[ 0  2 -3 10 -3 10] : (143)
[  0 -15  -6 -15   3 -15] : (162)
[-75 -17  34  41  33 -45] : (49)
[-83 -17  70  31  33 -50] : (190)
[-38  -2  20  26  17 -11] : (139)
[-3  1  9  0 -4 10] : (82)
[-15   5   5   5   5   7] : (138)
[-33  -6  19  -4  12 -23] : (55)
[-75  -9  70  41  27 -24] : (191)
dup (138):  : [5]
dup (162):  : [-15]
asked: [-75  -9  70  41  27 -24] : (191)
asked: [-33  -6  19  -4  12 -23] : (55)

[ 12  -4   3   0  -9 -46  -1  19   6  12  -9   9   2  19  -3  22   5 -13
 -18   9  -3   6  -6 -11   7  28 -22 -17   4  15  -6] = (82)
[-19  -4   3  13  -7 -34  -1  14   6  -5  -4   9   2  26  -3  22   5 -13
   2   9  -3   6  -6 -21   3  28  -5  -7  -7  15 -17] = (55)
[ 12  -4   3  13  -7 -34  -1   3   6  12  -4   7   2  26  -3 -13   5 -13
 -18   9   0   6  -6 -21   7  28  -5  -7  36  15 -16] = (138)
[ 12  -4   3  -3  -7  -4  -1  -1   6  12  -4   9   2  12  -3  22   5 -13
 -18   9  -3  -1  -6  -3   7  28  -5  -7 -15  15  -6] = (101)
[ 12  -4   3  13  -7 -34  21   5   6  12  -3  32   2  26  -3  22   5 -13
 -18  17  -3   6   3 -21 -25  28  -5  -7  -3  15  -6] = (191)
[ 12  -4 -12  13  -7  14  11   4   6  12  -4   9   2  26  15  -1  12 -13
 -18  24  -3   6  17 -21   7  28  12  -7  -3  15  -6] = (143)
[ 29  -4   3  13  -7 -42  -1  21   6  -6  -9   9   2  26  -3  22   5 -13
 -18   4  16   6  -6  12   7  28  -5  -7  -3  15  -4] = (49)
[ 12  -4   3  24  -7 -43  -1  14   6 -16  -4   9   2  26  -3  22   5 -13
 -18  -4  -3   6  -6 -21   7  28  -5  -7  -3  15  -6] = (190)
[ 19  -4   3  13  -7 -58  -1  14   6  12  -4   9   2  26  -3  22   5 -13
 -18   9   5   6  -6  22   7  28  -5  -7  -3  15  -1] = (218)
[ 12  -4   3  13  -7  75  -1  14   6  12  -4 -22   2   9  -3   6   5  -6
 -18   9  -3   6  -6 -21  30   4  -5  -7  -3  15   1] = (139)
[-19  -4   3  13  -7 -42  -1  21   6  -6  -9   9   2  26  -3  22   5 -13
 -18   4  16   6  -6  12   7  28  -5  -7  -3  15  -4] = (162)
asked: [ 19  -4   3  13  -7 -58  -1  14   6  12  -4   9   2  26  -3  22   5 -13
 -18   9   5   6  -6  22   7  28  -5  -7  -3  15  -1] : (218)
asked: [ 29  -4   3  13  -7 -42  -1  21   6  -6  -9   9   2  26  -3  22   5 -13
 -18   4  16   6  -6  12   7  28  -5  -7  -3  15  -4] : (49)
asked: [ 12  -4   3  -3  -7  -4  -1  -1   6  12  -4   9   2  12  -3  22   5 -13
 -18   9  -3  -1  -6  -3   7  28  -5  -7 -15  15  -6] : (101)
asked: [ 12  -4 -12  13  -7  14  11   4   6  12  -4   9   2  26  15  -1  12 -13
 -18  24  -3   6  17 -21   7  28  12  -7  -3  15  -6] : (143)
asked: [ 12  -4   3   0  -9 -46  -1  19   6  12  -9   9   2  19  -3  22   5 -13
 -18   9  -3   6  -6 -11   7  28 -22 -17   4  15  -6] : (82)

[-71 -71 -71 -71 -71 -71 -71] : (143)
[-51  58  56  56 -40  83 -36] : (55)
[-71 -18  80 -37   7 -18   8] : (138)
dup (143):  : [-71]
dup (55):  : [56]
dup (138):  : [-18]
asked: [-51  58  56  56 -40  83 -36] : (55)
asked: [-71 -18  80 -37   7 -18   8] : (138)

[-11 -32   9   9  -7  -2  -7 -17 -46  -8  29  -9  -8 -30  28  -8 -19  -2
  -9 -19 -28 -14  14 -27   0  -7  -3  26 -22   9  -7 -10]  (190)
[ 13   7  -8  18  -6  20 -19  25  46  -4 -40  22   2   7 -26 -21   4 -11
   8  12  26  17   6  -4 -29  29   0 -28  21 -23 -36  20]  (82)
[  6 -23  -2  28  -3  37 -31   3   0  -1 -19  16   3 -10  -8   6   8 -15
   2   9  13  12   6 -16 -21   8  -7  -2  17  -5 -11  11]  (191)
[  1   3   5   3  10   6   6 -19  -7   8  16  -3  -4 -17  -7  10  -3  17
  11   4  16 -10 -16  42  35 -20   1  -2  -8  24  11  -1]  (162)
[  8  10  -8   3   3  16  -7  12  30  10 -26   7  10  19 -22  -9  22  -4
   2  13  22  15  -1   9 -12   7  -3 -20  21 -10 -18  18]  (101)
[  1 -11   1  13   9  23   0 -26   1  26  14 -10   2 -26 -22  10  14  24
   7  -1  35 -13  -7  63  32 -26  -5 -19  -6  27   8  29]  (49)
[  3  29   7  -7  -7 -38  15  13   6 -35   5  15 -21  -5  16 -14 -48   0
  15  -2 -22  -6 -11 -19   9  23  14  10 -19  -9  -5 -37]  (138)
[  8  15  -7   2   3  15  -6  13  29  10 -25   7  10  15 -22  -9  23  -4
   1  11  23  14  -2   9 -13   6  -2 -20  21  -9 -19  19]  (173)
[ -1 -34  -1  25 -20  16 -27  10  -2  -8 -12   8  -3 -23   6  -5 -11 -16
  -8 -15 -10   1  33 -44 -43  26  -8  -1  -3 -22 -14  19]  (143)
[ 14   7  -8  18  -6  20 -18  25  47  -4 -40  22   3   5 -27 -20   6 -11
   9  12  25  17   6  -3 -28  29  -1 -28  20 -23 -37  20]  (55)
asked: [  8  15  -7   2   3  15  -6  13  29  10 -25   7  10  15 -22  -9  23  -4
   1  11  23  14  -2   9 -13   6  -2 -20  21  -9 -19  19] : (173)
asked: [  3  29   7  -7  -7 -38  15  13   6 -35   5  15 -21  -5  16 -14 -48   0
  15  -2 -22  -6 -11 -19   9  23  14  10 -19  -9  -5 -37] : (138)
asked: [  6 -23  -2  28  -3  37 -31   3   0  -1 -19  16   3 -10  -8   6   8 -15
   2   9  13  12   6 -16 -21   8  -7  -2  17  -5 -11  11] : (191)

[-71 -28 -38 -28 -28  15  10  71   2 -33] : (55)
[35  2 21 53 60  2  2  2 21  2] : (139)
[ 11   8  -3  -4  31  -4 -20 -40  35  -4] : (101)
[ 19   0 -17  -1   0  19   0 -74   0 -55] : (49)
[  3   9   2 -27  25 -70  11 -72 -25 -20] : (143)
[-41  20 -68  16 -26  19 -28  19  19 -17] : (162)
dup (162):  : [19]
asked: [-41  20 -68  16 -26  19 -28  19  19 -17] : (162)
dup (55):  : [-28]
dup (101):  : [-4]
asked: [  3   9   2 -27  25 -70  11 -72 -25 -20] : (143)

[ 24  62  15  15  37 -14 -15 -16]  (55)
[ 16  44  -1  -7  17   2 -15  15]  (139)
[ 10  -1  -2 -12 -17   9 -15   9]  (162)
[  2  51  -5  -4  27   1 -15 -35]  (49)
[-15 -10   9  19 -15 -15 -15 -53]  (190)
[ -8 -18   1  11  15  -8 -15 -57]  (101)
[ 10  -1  -2 -12 -17   9 -15  13]  (143)
[  2   8  11  22  30 -16 -15 -48]  (218)
dup (162):  : [9]
dup (190):  : [-15]
dup (101):  : [-8]

[ 38 -43  66  27]  (173)
[ 26 -44  44  30]  (162)
[ 16 -44  15  56]  (49)
[-37 -17 -62  22]  (139)
[ 19  19  19 -76]  (101)
[ 30 -42  44  56]  (82)
[38  2 66 46]  (55)
[-20 -22 -22 -75]  (138)
[ 9 19 19 14]  (143)
[-20 -39 -41 -17]  (218)
[11  4 17 46]  (190)
[-35  19 -50  19]  (191)
dup (101):  : [19]
dup (191):  : [19]
dup (143):  : [19]

[-27 -52  27  19 -69 -75  23  36 -69  28 -78 -84  -4  33  34  30 -71 -84
  37 -11 -15  37 -61   8 -76  27 -22 -12  17 -80 -48  31 -76  33   1  37]  (101)
[  9  33  -2   3  53  54  -1 -10  46 -28  58  66  -6 -16 -24 -49  51  66
 -49  -4   0 -19  39 -22  54 -16 -49  27 -13  60  30 -30  51 -11 -15 -49]  (190)
[  9  33  -2   3  53  54  -1 -10  46 -28  58  66  -6 -16 -24 -11  51  66
 -13  20   0 -19  39 -22  54 -16   9  -4 -13  60  30 -30  51 -11 -15 -13]  (138)
[ 7 18  0  1 29 29  0  0 29  1 29 32  0  0  1  0 27 32  0 11  3  0 26  1
 30  1  8  1  0 32 20  1 33  0  0  0]  (139)
[  9  33  -2   3  53  54  -1 -10  46 -28  58  66  -6 -16 -24 -11  51  66
 -31  17  17 -36  48 -15  67 -26  21  15 -15  73  40 -42  61 -26   0 -31]  (82)
[ 23  18 -40 -36   2  11 -35 -48   9 -13  11   7  12 -34   7 -33  13   7
   7 -22  18 -37   7  10  10 -23   8  23 -11   7   9 -16   9 -40  15 -45]  (173)
[-27 -30  37  31 -24 -30  33  47 -25  27 -33 -34 -16  41  41  38 -30 -34
  47  12 -22  45 -21  -7 -29  33 -16 -23  15 -31 -20  32 -26  43 -18  47]  (162)
[ 22  10 -47 -43 -11  -3 -42 -56  -5 -18  -3  -7  16 -42 -36 -41   0  -7
 -53 -31  20 -46  -4  15  -4 -30   6  25 -13  -7  -1 -22  -7 -48  22 -53]  (143)
[ -2 -37 -47 -49 -78 -73 -45 -54 -72 -13 -74 -84   9 -40 -49 -41 -65 -84
 -50 -60   5 -42 -62  15 -76 -28 -18  14 -14 -82 -49 -16 -80 -46  18 -50]  (49)
asked: [  9  33  -2   3  53  54  -1 -10  46 -28  58  66  -6 -16 -24 -11  51  66
 -13  20   0 -19  39 -22  54 -16   9  -4 -13  60  30 -30  51 -11 -15 -13] : (138)
asked: [ 7 18  0  1 29 29  0  0 29  1 29 32  0  0  1  0 27 32  0 11  3  0 26  1
 30  1  8  1  0 32 20  1 33  0  0  0] : (139)

